Below are the code and all the weights of a small trained network. Each question names an input and a target symbol and asks about switching units off, where a switched-off unit gives its printed mean instead of its output.

import numpy as np


def w(rows, s, z=0):
    codes = np.array(rows[::2]) - 128.0
    scale = np.full(codes.shape[1], s)
    scale[-1] = z or s
    return codes * scale


def f(y):
    return y / 2 * (1 + np.tanh(0.7978845608 * (y + 0.044715 * y**3)))


def softmax(a):
    e = np.exp(a - a.max(-1, keepdims=True))
    return e / e.sum(-1, keepdims=True)


def log_softmax(a):
    a = a - a.max(-1, keepdims=True)
    return a - np.log(np.exp(a).sum(-1, keepdims=True))


def net(x, mask):
    ids = ['γδεζηθλμξπστφψ'.index(c) for c in x.split()]
    T = len(ids)
    res = E[ids] + P[:T]
    q, k, v = (res @ M[0].T for M in (Q, K, V))
    z = softmax(np.where(np.tri(T) > 0, q @ k.T / 2**0.5, -1e9)) @ v
    res = res + np.where(mask[0], z, O[0][:, -1]) @ O[0][:, :-1]
    y = f(res @ A[0][:, :-1].T + A[0][:, -1])
    res = res + np.where(mask[1:9], y, B[0][:, -1]) @ B[0][:, :-1]
    return log_softmax(res[-1] @ U[:, :-1].T + U[:, -1])


Q, K, V, O, A, B = {}, {}, {}, {}, {}, {}
E = w([
[73,170,87,123],'γ',
[131,130,13,13],'δ',
[65,178,64,127],'ε',
[80,163,84,125],'ζ',
[58,166,124,100],'η',
[91,131,216,57],'θ',
[230,89,180,110],'λ',
[146,45,178,95],'μ',
[197,92,122,119],'ξ',
[179,49,89,132],'π',
[139,78,247,58],'σ',
[18,174,225,27],'τ',
[98,5,121,99],'φ',
[219,240,126,96],'ψ',
],0.021)
P = w([
[119,170,111,209],'0',
[80,165,106,177],'1',
[74,159,110,155],'2',
[82,155,108,135],'3',
[87,148,102,115],'4',
[86,139,90,97],'5',
[92,135,103,74],'6',
[100,129,87,60],'7',
[113,120,88,35],'8',
[108,130,82,25],'9',
[111,121,72,2],'10',
],0.0097)
Q[0] = w([
[158,178,167,131],'h0',
[239,162,156,250],'h0',
],0.014)
K[0] = w([
[98,111,151,231],'h0',
[96,144,183,252],'h0',
],0.017)
V[0] = w([
[197,174,244,193],'h0',
[62,2,219,140],'h0',
],0.0071)
O[0] = w([
[131,98,100,11,6],'h0',
[59,119,76,147,83],'h0',
],0.011)
A[0] = w([
[193,159,135,154,195],'n0',
[137,2,137,172,3],'n1',
[52,93,36,67,79],'n2',
[135,181,64,118,54],'n3',
[14,133,133,99,94],'n4',
[190,127,47,191,110],'n5',
[74,201,153,105,89],'n6',
[106,130,151,126,126],'n7',
],0.015,0.0074)
B[0] = w([
[60,81,121,106,244],'n0',
[204,233,83,123,196],'n1',
[80,85,255,154,204],'n2',
[186,89,124,51,160],'n3',
[163,81,86,154,245],'n4',
[106,46,98,37,186],'n5',
[221,152,123,96,231],'n6',
[142,105,96,137,148],'n7',
],0.0094,0.011)
U = w([
[53,247,153,131,196],'γ',
[35,150,126,115,124],'δ',
[84,164,82,116,114],'ε',
[49,175,87,116,155],'ζ',
[190,228,2,163,202],'η',
[183,68,167,115,4],'θ',
[160,84,204,101,56],'λ',
[138,95,141,120,75],'μ',
[68,78,94,75,118],'ξ',
[204,117,47,103,106],'π',
[92,71,221,104,11],'σ',
[227,65,162,142,3],'τ',
[180,32,76,203,183],'φ',
[196,146,158,51,162],'ψ',
],0.0092,0.0056)

Each question gives the input, a string of symbols that net reads in full, and the target symbol t.
The units are the heads (2 rows each of Q, K, V and O) and the neurons (one row each of A and B). Each row of codes is followed by its name. A weight is (code - 128) times the scale printed after its matrix; where a second scale follows, it is the last column's (O, A, B and U).
mask holds one flag per unit, heads first, then neurons. A switched-off unit (its flag False) gives its mean, the last column of its rows in O or B, instead of its output. The means were averaged over made-up inputs and are rounded, as every weight is.
A unit's drop is (log p(t) with every unit on - log p(t) with that unit switched off) / (log p(t) with every unit on - log p(t) with every unit switched off).
The circuit of an input: a set's keep is (log p(t) with only the set's units on - log p(t) with every unit switched off) / (log p(t) with every unit on - log p(t) with every unit switched off). Starting from all 9 units, units are removed one at a time, each time the one whose removal leaves the highest keep (on an exact tie, the one counted first), for as long as the keep stays at least 0.8.
circuit, biggest first: the units of the circuit, biggest drop first
top k neurons: the k neurons with the biggest drops, biggest first
drop of u: that unit's drop, to one decimal
input η φ ζ δ π η ψ η, target γ: top 3 neurons => [n4 n5 n3]
input π η η ψ η γ ψ π, target ψ: circuit, biggest first => [h0]
input η η τ ξ η φ η η η η η, target η: circuit, biggest first => [n2 h0 n0]
input φ ψ η σ μ ψ ψ δ φ ψ, target π: top 3 neurons => [n2 n3 n5]
input η φ η φ η σ, target φ: circuit, biggest first => [h0 n4]
input ε ξ ξ π, target π: circuit, biggest first => [n1 n5]
input φ ξ η η η η, target η: circuit, biggest first => [n2 n0]
input π π ζ γ π π, target π: circuit, biggest first => [n5 n1]
input ψ σ η ζ λ φ ε, target φ: top 2 neurons => [n4 n2]
input φ ψ μ δ φ η ψ, target π: top 2 neurons => [n3 n2]
input η φ ξ γ, target φ: top 3 neurons => [n4 n1 n2]
input ξ ψ θ ψ φ ξ η η σ ζ, target σ: circuit, biggest first => [n2 h0]
input ψ η τ τ γ φ φ ψ φ, target ψ: top 2 neurons => [n1 n4]
input λ ψ π φ, target ψ: top 3 neurons => [n1 n4 n0]
input π η ψ η φ η φ ζ ψ μ, target ψ: top 2 neurons => [n2 n4]
input η ψ σ ξ ψ σ γ, target ψ: top neuron => [n0]
input η η λ ζ λ η ψ θ, target ψ: top 2 neurons => [n2 n0]
input φ ψ φ η ε η σ λ η, target σ: drop of h0 => 2.2
input σ τ φ η ψ ξ γ, target ψ: drop of n4 => 0.1
input ε φ γ, target φ: drop of n4 => 0.6
